Here is a tiny trained network, its code and every weight. The questions are about switching its units off for an input and a class, where a switched-off unit gives its printed mean instead of its output.

import numpy as np


def w(rows, s, z=0):
    codes = np.array(rows[::2]) - 128.0
    scale = np.full(codes.shape[1], s)
    scale[-1] = z or s
    return codes * scale


def f(y):
    return y / 2 * (1 + np.tanh(0.7978845608 * (y + 0.044715 * y**3)))


def log_softmax(a):
    a = a - a.max(-1, keepdims=True)
    return a - np.log(np.exp(a).sum(-1, keepdims=True))


def net(x, mask):
    res = np.array(x, float).reshape(1, 4) / 4 @ E
    y = f(res @ A[0][:, :-1].T + A[0][:, -1])
    res = res + np.where(mask, y, B[0][:, -1]) @ B[0][:, :-1]
    return log_softmax(res[-1] @ U[:, :-1].T + U[:, -1])


A, B = {}, {}
E = w([
[194,90,182,132,9,133],'x0',
[165,119,100,72,123,57],'x1',
[131,128,129,126,130,130],'x2',
[201,163,39,185,111,118],'x3',
],0.016)
A[0] = w([
[82,134,128,62,157,125,85],'n0',
[126,138,189,225,74,247,150],'n1',
[175,113,130,42,81,41,100],'n2',
[108,65,229,70,86,117,104],'n3',
[183,139,72,170,126,132,75],'n4',
[190,87,184,104,58,159,4],'n5',
[179,124,92,176,81,118,102],'n6',
],0.013,0.0037)
B[0] = w([
[128,179,160,204,118,164,191],'n0',
[15,20,46,87,210,87,247],'n1',
[18,1,47,31,200,53,221],'n2',
[160,161,197,183,89,251,237],'n3',
[149,73,224,150,131,226,213],'n4',
[171,237,4,189,145,136,223],'n5',
[180,146,170,220,50,213,215],'n6',
],0.0099,0.015)
U = w([
[59,36,122,71,177,48,70],'0',
[171,135,249,154,78,178,67],'1',
[132,205,99,163,143,70,254],'2',
],0.012,0.007)

Each question gives the input, the list of numbers given to net, and the class t.
The units are the neurons (one row each of A and B). Each row of codes is followed by its name. A weight is (code - 128) times the scale printed after its matrix; where a second scale follows, it is the last column's (A, B and U).
mask holds one flag per neuron, in row order. A switched-off neuron (its flag False) gives its mean, the last column of its row in B, instead of its output. The means were averaged over made-up inputs and are rounded, as every weight is.
A unit's drop is (log p(t) with every unit on - log p(t) with that unit switched off) / (log p(t) with every unit on - log p(t) with every unit switched off).
The circuit of an input: a set's keep is (log p(t) with only the set's units on - log p(t) with every unit switched off) / (log p(t) with every unit on - log p(t) with every unit switched off). Starting from all 7 units, units are removed one at a time, each time the one whose removal leaves the highest keep (on an exact tie, the one counted first), for as long as the keep stays at least 0.8.
units of the circuit, in order: the units of the circuit, biggest drop first
unit that matters most: the unit with the biggest drop
k most important neurons: the k neurons with the biggest drops, biggest first
drop of u: that unit's drop, to one decimal
input [6,2,-8,4], class 2: 2 most important neurons => n5; n6
input [4,-8,7,-8], class 0: 2 most important neurons => n1; n6
input [6,6,-7,4], class 0: 2 most important neurons => n2; n3
input [-3,8,-5,6], class 0: units of the circuit, in order => n2
input [-2,6,2,7], class 1: 3 most important neurons => n1; n6; n4
input [7,-4,-8,1], class 2: 2 most important neurons => n5; n1
input [8,-4,6,-3], class 2: 3 most important neurons => n5; n1; n3
input [7,0,0,-1], class 2: 2 most important neurons => n5; n3
input [-8,3,2,-1], class 2: 3 most important neurons => n2; n1; n0
input [1,4,1,5], class 1: 2 most important neurons => n1; n6
input [1,5,7,5], class 0: 3 most important neurons => n2; n3; n0
input [-4,-8,8,8], class 0: 2 most important neurons => n1; n3
input [8,2,8,-2], class 2: 3 most important neurons => n5; n3; n2
input [-7,-7,3,4], class 0: unit that matters most => n5
input [-4,-2,8,-5], class 1: drop of n5 => 0.1
input [-3,-5,4,-6], class 1: drop of n0 => 1.1
input [5,0,-2,3], class 2: drop of n1 => 0.0
